(in the rows, 128 means zero)
Each row is followed by its class. Each block has new classes.
[134 126 137 165 135 140 172 146 165  97 140 154 149 132 123 104 140 211
 176 199 154 150  98  97  93 140 107 135  98  39 122]  sq
[136 124 159 102 165 114 132 120 119 135 106 188 121 127 129 134 113 103
 102  78 128 159 127  88 109 131 122 132 166 127 129]  bc
[131 130 126 101 192 109 131 143 133 112 150 143 122 130 129 130 162 131
 102 139 139 144 119  79 106 134 142 132 149 130 108]  sq
[112 127 144 203  28 120 156 157 105 106 153 134 137 113 136 109 148 142
 169 174 140 108 126 120 112 144 128 112 122  95 124]  Nq
[138 107 163 126 133 117 127 106 141 125  92 160 117 121 137 139 101 135
  78  74 130 133 132 154 129 114 150 149 118 140 137]  bc
[148 124 153  52 208  72 100  88 136 115 134 154 147 130 115 141 158 116
  28 109 130 141 137  68 106 122 144 151 136 138  95]  bc
[117 140 122 160  90 124 134 145 118 126 151 125 132 122 132 125 139 131
 136 122 138 123 123 144 118 134 129 126 128 127 128]  Nq
[119 120 123 191  63 130 154 132 116 129 145 200  93 128 129 134 141 114
 106 102 127 134 125 169 120 141 123 131 124 188 147]  hp
[136 119 126 141 118 135 146 139 132 113 158 136 121 128 116 129 152 142
 134 187 131 126 148 120 138 129 136 130 103  84 129]  sq
[138 138 120 106 185 118 130 114 136 125 136 156 125 124 117 141 136 123
  71 104 140 148 123 105 116 154 112 153 132 136 116]  bc
[107 122 139 121 156 115 116  98 130 140  97 145 117 131 132 140 121 107
 116  69 125 119 133 126  81 131 127 128 152 152 130]  bc
[122 129 141 102 183 121 108  80 134 134 109 153 125 129 149 153  94 130
 102  76 134 133 127 116 124 116 127 135 132 167 129]  bc
[118 126 143 129 134 123 126 129 130 121 146 111 136 135 134 132 169 140
 103 109 135 114 125 109 129 109 146 109  88 129 106]  sq
[135 140 138  87 196 112 115 101 133 131 136 109 160 136 133 144 201 138
 109  97 129 132 131  81 131 119 137 127 146 125  96]  sq
[135 132 135  92 169 110 110  96 123 147 108 183 102 124 132 135 119 111
  85  56 144 138 139 109 116 136 127 141 160 162 126]  bc
[151 132 132  89 179 112 126 111 136 130 142 150 128 138 134 127 153 132
  84 133 135 138 133  80 113 121 112 156 131 137 108]  sq
[136 106 126 210  32 121 170 117 129 105 177 252  96 113 112 136 175 130
  86 118 128 140 138 172 116 128 122 134  91 193 146]  Pz
[156 134 110 117 152 101 105 129 120 101 159 156 133 143 129 127 157 165
  93 147 135 130 124  95 115 123 134 139 124 122 115]  sq
[134 132 132 116 183 105 132 154 118 126 143 150 110 123 116 132 158 130
  87 118 141 148 123 101  86 124 122 141 133 141 114]  sq
[131 126 115  91 150 130 127 129 133 125 138 123 137 133 128 114 124 129
 136 164 156 136 110 107 128 134 120 111 121  84 114]  sq
[144 129 141  62 218  70 104  76 140 127 133 145 125 131 142 150 164 143
  46  48 133 140 131  75 106 146 141 141 144 176 108]  Mm
[140 123 148  70 221 118 125 100 159 133 143 180 114 124 124 132 135 152
  78 105 130 147 133  85 113 107 115 153 112 128 113]  Mm
[139 113 132  93 189 109 110  95 162 145 115 160 106 139 135 146 124 140
  85  56 125 137 131 131 143 114 119 146 120 202 136]  bc
[144 113 136  99 181 125 145 112 133 111 124 163 117 122 121 124 137 150
 113 129 136 163 123  84  98 122 102 138 151  96 143]  Mm
[108 142 104 137 130  96 153 145 135 128 152 150 130 127 119 115 152 143
 130 161 141 152 130  96 104 140 113 110 135 145 112]  sq
[146 129 142  49 152  76  84  99 144 120 135 109 120 134 121 158 155  97
  41 103 121 118 125 104 142 125 170 138 128 143 119]  Mm
[140 134 115 173  71 118 145 141 113 112 168 160 132 132 137 132 162 132
 123 144 137 123 127 130 120 138 106 122 117 173 135]  Pz
[134 136 128  92 187 155 120 123 130 201 124 106 139 128 107 118 139 152
 122 134 142 126 138  95 120 119 123 174 173 107 102]  sq
[136 121 109 105 183 123 130 147 147 129 206 140 131 141 116 131 155 127
  95 144 128 141 137 152 127 117 136 130 125 126 131]  sq
[142 119 138 137 148 111 135  91 121 122 108 214 107 133  68 132  96 115
 116  95 134 152 125 123  98 136 115 136 158 116 125]  bc
[127 142 138  74 182 108 109 109 115 126 117  77 124 138 127 132 151 141
 104 102 133 139 124  77 109 130 138 127 145  98 103]  sq
[141 130 145 117 169 129 152  94 144 132 113 196 105 117 139 130 110 144
 135  45 130 145 131 110  72 125 118 163 146 114 125]  bc

Each row is followed by its class.
[177 114 108 142  78  93  72 107 117 122 124 144  94  80  64 184 140 131
  14 145  91  42 107 126 156 132 107 121 119 149 121]  cj
[153 113  98 134  88 125  33 121 111  97 117 137  84  80  96 203 178 111
  25 207 101  76  75 144 141 145 114  99 103 153 105]  rl
[122 132 106 146  92 100  63 119 114 113  87 152 101 109  93 196 179 122
  24 137 118  69 110 133 144 123 108 108 109 134 105]  rl
[143 102 110 156 106 105 108  96 106 133 106 119 118  95 107 164 169 134
  79 118 115  44  63 132 141 120 126 118 117 135 129]  rl
[145 132 122 139  99 118  96 113 135 125 133 131 110 117 115 158 139 148
 123 129  93  57 131 133 145 124 131 107 106 140 120]  rl
[170 107 105 138  92  79  82 106 105 102 109 164 117  86  99 192 172 124
  41 144 107  55 113 130 140 124 132 139 128 139 170]  cj
